Below is a small trained network, with its code and all its weights. Each question gives an input and a class and asks what happens when units are switched off, that is, made to give their printed mean instead of their output.

import numpy as np


def w(rows, s, z=0):
    codes = np.array(rows[::2]) - 128.0
    scale = np.full(codes.shape[1], s)
    scale[-1] = z or s
    return codes * scale


def f(y):
    return np.maximum(y, 0)


def log_softmax(a):
    a = a - a.max(-1, keepdims=True)
    return a - np.log(np.exp(a).sum(-1, keepdims=True))


def net(x, mask):
    res = np.array(x, float).reshape(1, 7) / 4 @ E
    y = f(res @ A[0][:, :-1].T + A[0][:, -1])
    res = res + np.where(mask, y, B[0][:, -1]) @ B[0][:, :-1]
    return log_softmax(res[-1] @ U[:, :-1].T + U[:, -1])


A, B = {}, {}
E = w([
[113,110,94,68,198,179,138,106,129,104,206,141],'x0',
[98,222,187,155,137,69,134,104,136,77,98,193],'x1',
[105,144,22,111,223,59,3,150,136,197,171,208],'x2',
[183,148,127,31,92,195,164,213,81,217,48,220],'x3',
[120,75,133,88,108,63,124,95,206,115,132,243],'x4',
[144,123,188,167,43,169,193,34,121,174,105,184],'x5',
[169,188,191,72,222,207,37,205,70,127,101,98],'x6',
],0.0077)
A[0] = w([
[110,76,87,28,104,162,131,178,63,165,122,66,197],'N1',
[112,73,70,147,103,59,137,139,109,170,192,118,90],'N2',
[215,117,144,109,135,168,149,173,73,171,24,150,200],'N3',
[75,99,82,104,62,106,86,75,177,155,136,171,176],'N4',
[115,107,116,97,72,79,199,70,143,73,163,139,188],'N5',
[178,155,124,95,136,141,84,159,5,166,136,112,100],'N6',
[128,74,83,88,147,220,65,158,133,124,139,127,230],'N7',
[38,74,115,122,87,120,144,102,151,65,224,136,208],'N8',
[126,131,127,110,121,133,116,107,103,195,122,167,68],'N9',
[82,169,2,108,194,178,98,180,101,146,132,87,239],'N10',
[150,196,154,161,101,118,80,148,88,69,105,89,164],'N11',
[99,70,116,185,153,142,122,48,160,16,145,77,253],'N12',
],0.008,0.0028)
B[0] = w([
[255,84,129,140,119,108,197,86,172,62,108,129,220],'N1',
[197,124,113,133,112,98,154,148,218,135,153,124,181],'N2',
[144,128,134,139,110,131,183,112,127,47,74,91,233],'N3',
[153,66,142,132,166,160,125,199,133,118,116,157,199],'N4',
[86,109,178,118,86,115,143,71,137,107,135,84,213],'N5',
[169,119,184,138,143,142,94,137,164,93,148,100,213],'N6',
[169,119,180,185,141,68,137,142,139,66,136,162,216],'N7',
[119,50,172,106,204,88,95,99,184,104,174,128,216],'N8',
[129,94,171,160,118,143,139,106,123,113,116,126,161],'N9',
[143,125,137,183,188,96,138,131,147,121,166,149,248],'N10',
[60,124,160,139,166,63,98,48,129,112,69,88,193],'N11',
[146,74,226,103,142,121,151,130,79,159,132,74,244],'N12',
],0.0099,0.012)
U = w([
[126,103,219,142,69,151,146,96,102,133,192,184,81],'0',
[214,156,76,111,103,241,194,151,115,140,3,204,248],'1',
[171,41,203,70,238,87,102,115,136,117,136,43,191],'2',
[37,209,166,174,167,100,146,112,98,121,2,83,172],'3',
[182,144,39,145,246,69,71,174,174,167,183,213,17],'4',
[131,244,135,154,129,74,23,133,116,97,26,164,96],'5',
[40,254,37,149,118,184,111,72,133,236,130,70,3],'6',
],0.006,0.0024)

Each question gives the input, the list of numbers given to net, and the class t.
The units are the neurons (one row each of A and B). Each row of codes is followed by its name. A weight is (code - 128) times the scale printed after its matrix; where a second scale follows, it is the last column's (A, B and U).
mask holds one flag per neuron, in row order. A switched-off neuron (its flag False) gives its mean, the last column of its row in B, instead of its output. The means were averaged over made-up inputs and are rounded, as every weight is.
A unit's drop is (log p(t) with every unit on - log p(t) with that unit switched off) / (log p(t) with every unit on - log p(t) with every unit switched off).
The circuit of an input: a set's keep is (log p(t) with only the set's units on - log p(t) with every unit switched off) / (log p(t) with every unit on - log p(t) with every unit switched off). Starting from all 12 units, units are removed one at a time, each time the one whose removal leaves the highest keep (on an exact tie, the one counted first), for as long as the keep stays at least 0.8.
circuit, biggest first: the units of the circuit, biggest drop first
top k neurons: the k neurons with the biggest drops, biggest first
drop when u is switched off: that unit's drop, to one decimal
input [-2,5,0,2,7,-5,3], class 5: circuit, biggest first	N12, N8, N1
input [-3,7,7,4,2,-7,5], class 4: circuit, biggest first	N12
input [0,3,-3,4,-7,1,6], class 3: circuit, biggest first	N8, N3
input [-6,2,5,5,7,-2,-4], class 1: top 2 neurons	N8, N10
input [4,4,5,8,1,-4,-2], class 4: circuit, biggest first	N12, N5
input [1,3,-3,5,-7,5,-7], class 1: circuit, biggest first	N8, N12
input [-4,3,6,0,2,4,-3], class 4: circuit, biggest first	N12, N3
input [7,-7,4,6,8,-3,1], class 4: circuit, biggest first	N12, N5
input [3,-6,-2,4,5,5,-2], class 0: circuit, biggest first	N12, N11
input [-7,8,-2,8,-3,0,1], class 3: circuit, biggest first	N11, N3
input [-6,-4,5,-2,6,6,2], class 0: top 3 neurons	N10, N8, N9
input [-6,7,6,1,1,6,2], class 5: top 2 neurons	N12, N5
input [6,4,6,8,1,6,-7], class 1: drop when N11 is switched off	0.1
input [7,7,-8,2,4,1,6], class 3: drop when N1 is switched off	0.1
input [7,-2,6,-3,8,-6,-2], class 4: drop when N8 is switched off	-0.7
input [-4,4,0,2,-5,5,-6], class 3: top neuron	N1
